Here is a tiny trained network, its code and every weight. The questions are about switching its units off for an input and a class, where a switched-off unit gives its printed mean instead of its output.

import numpy as np


def w(rows, s, z=0):
    codes = np.array(rows[::2]) - 128.0
    scale = np.full(codes.shape[1], s)
    scale[-1] = z or s
    return codes * scale


def f(y):
    return np.maximum(y, 0)


def log_softmax(a):
    a = a - a.max(-1, keepdims=True)
    return a - np.log(np.exp(a).sum(-1, keepdims=True))


def net(x, mask):
    res = np.array(x, float).reshape(1, 6) / 4 @ E
    y = f(res @ A[0][:, :-1].T + A[0][:, -1])
    res = res + np.where(mask, y, B[0][:, -1]) @ B[0][:, :-1]
    return log_softmax(res[-1] @ U[:, :-1].T + U[:, -1])


A, B = {}, {}
E = w([
[62,64,141,160,124,160,66,150],'x0',
[118,75,48,215,84,92,150,208],'x1',
[43,124,126,145,113,148,213,54],'x2',
[177,141,188,201,125,254,201,190],'x3',
[108,40,206,74,39,59,142,203],'x4',
[123,55,151,159,144,131,99,131],'x5',
],0.0071)
A[0] = w([
[141,159,171,161,130,161,158,178,58],'n1',
[64,112,123,129,61,140,179,60,105],'n2',
[127,205,68,199,144,137,132,103,135],'n3',
[174,127,168,109,167,174,207,169,119],'n4',
[157,125,170,90,122,146,159,74,124],'n5',
[124,130,158,167,166,198,185,159,151],'n6',
[205,177,144,91,141,76,79,100,253],'n7',
[89,89,97,145,132,154,181,58,52],'n8',
[135,128,106,88,155,50,133,69,234],'n9',
[167,105,81,206,83,101,167,137,26],'n10',
[117,121,162,116,132,96,98,161,80],'n11',
[119,138,245,58,159,180,64,83,54],'n12',
[95,116,163,111,125,102,179,139,85],'n13',
[105,160,72,125,138,178,115,139,36],'n14',
[97,150,213,80,124,113,130,124,91],'n15',
[97,114,195,88,82,75,183,183,115],'n16',
[182,134,84,155,217,136,68,105,121],'n17',
[163,131,186,142,81,90,105,181,150],'n18',
[76,132,67,138,87,118,177,203,115],'n19',
[40,117,145,149,151,167,63,150,176],'n20',
[176,72,101,182,127,113,109,153,102],'n21',
[141,116,128,115,122,192,144,150,20],'n22',
[91,61,68,153,133,95,125,142,166],'n23',
],0.011,0.0032)
B[0] = w([
[93,137,105,155,76,51,133,185,211],'n1',
[190,96,72,77,39,162,3,161,189],'n2',
[183,122,212,111,179,130,77,109,236],'n3',
[79,132,132,202,110,56,87,242,239],'n4',
[88,99,104,137,176,159,141,189,182],'n5',
[142,103,155,143,95,84,100,184,254],'n6',
[127,60,148,111,104,152,38,194,241],'n7',
[231,125,139,89,84,113,83,143,177],'n8',
[41,127,166,219,127,53,104,198,221],'n9',
[117,133,84,49,192,115,150,156,203],'n10',
[177,151,131,187,81,126,118,117,170],'n11',
[120,52,79,68,190,128,192,147,230],'n12',
[153,149,148,160,127,189,126,58,171],'n13',
[203,113,163,145,187,154,195,148,168],'n14',
[168,77,147,127,180,108,119,134,183],'n15',
[183,94,226,200,166,121,117,64,237],'n16',
[226,109,165,156,77,76,153,108,237],'n17',
[183,91,192,138,88,141,124,111,218],'n18',
[150,92,137,133,245,175,128,175,213],'n19',
[90,134,217,188,133,114,18,158,209],'n20',
[128,97,128,72,130,218,156,137,207],'n21',
[117,110,91,132,56,63,158,147,169],'n22',
[128,100,170,116,158,90,127,201,220],'n23',
],0.0071,0.0082)
U = w([
[119,172,175,142,148,110,103,170,253],'0',
[108,148,119,163,96,49,115,181,137],'1',
[134,79,109,38,255,153,191,181,101],'2',
[222,112,98,74,31,133,90,138,215],'3',
[230,144,193,168,134,111,144,66,3],'4',
[128,158,169,105,141,135,115,168,171],'5',
[64,157,94,121,94,125,155,134,84],'6',
],0.0093,0.0037)

Each question gives the input, the list of numbers given to net, and the class t.
The units are the neurons (one row each of A and B). Each row of codes is followed by its name. A weight is (code - 128) times the scale printed after its matrix; where a second scale follows, it is the last column's (A, B and U).
mask holds one flag per neuron, in row order. A switched-off neuron (its flag False) gives its mean, the last column of its row in B, instead of its output. The means were averaged over made-up inputs and are rounded, as every weight is.
A unit's drop is (log p(t) with every unit on - log p(t) with that unit switched off) / (log p(t) with every unit on - log p(t) with every unit switched off).
The circuit of an input: a set's keep is (log p(t) with only the set's units on - log p(t) with every unit switched off) / (log p(t) with every unit on - log p(t) with every unit switched off). Starting from the 12 units with the biggest drops (on a tie, the unit counted first), units are removed one at a time, each time the one whose removal leaves the highest keep (on an exact tie, the one counted first), for as long as the keep stays at least 0.8.
units of the circuit, in order: the units of the circuit, biggest drop first
most important unit: the unit with the biggest drop
k most important neurons: the k neurons with the biggest drops, biggest first
drop of u: that unit's drop, to one decimal
input [-4,3,8,7,-7,6], class 3: most important unit => n8
input [1,0,7,-4,-1,-6], class 3: 2 most important neurons => n2; n8
input [-7,4,8,5,0,-1], class 3: 2 most important neurons => n2; n8
input [3,-1,-7,8,4,-4], class 1: units of the circuit, in order => n4; n1
input [-7,8,-8,-6,-1,-3], class 2: units of the circuit, in order => n10; n19
input [3,4,-5,-2,-8,6], class 4: units of the circuit, in order => n17; n3
input [-1,-4,-1,6,4,5], class 1: units of the circuit, in order => n4; n1; n3
input [3,4,7,5,-5,6], class 3: units of the circuit, in order => n8; n2
input [-3,8,0,7,-5,-2], class 2: 2 most important neurons => n10; n19
input [0,4,-1,-3,-5,5], class 4: units of the circuit, in order => n17; n4
input [-7,-7,0,-8,-5,6], class 1: 4 most important neurons => n9; n17; n19; n21
input [0,-3,0,-6,-8,8], class 4: 2 most important neurons => n17; n4
input [-3,1,3,8,0,-4], class 1: units of the circuit, in order => n4; n1
input [-6,0,8,5,0,2], class 3: 3 most important neurons => n2; n8; n9
input [-7,3,-6,4,8,-4], class 4: units of the circuit, in order => n16
input [6,1,8,-5,2,-4], class 3: 3 most important neurons => n2; n8; n4
input [3,7,1,-4,-7,4], class 2: units of the circuit, in order => n10; n21; n4
input [8,8,-3,-8,-5,-8], class 0: 3 most important neurons => n12; n20; n9
input [0,6,5,3,8,-7], class 4: 2 most important neurons => n16; n13
input [-3,-6,0,-5,-2,3], class 2: units of the circuit, in order => n12
input [-3,5,7,-6,8,-2], class 4: 3 most important neurons => n16; n13; n4
input [3,6,6,2,7,1], class 4: 3 most important neurons => n16; n13; n12
input [-1,7,0,-4,8,8], class 4: units of the circuit, in order => n16; n18
input [4,-8,4,-5,8,-7], class 2: 2 most important neurons => n12; n15
input [-7,-8,-1,3,6,-6], class 2: 2 most important neurons => n12; n5
input [0,0,-2,6,-8,-7], class 4: 2 most important neurons => n3; n17
input [2,-7,2,6,-1,2], class 2: most important unit => n12
input [-7,5,-7,1,8,3], class 4: 2 most important neurons => n16; n18
input [-2,-8,-4,0,4,-3], class 2: drop of n12 => 0.7
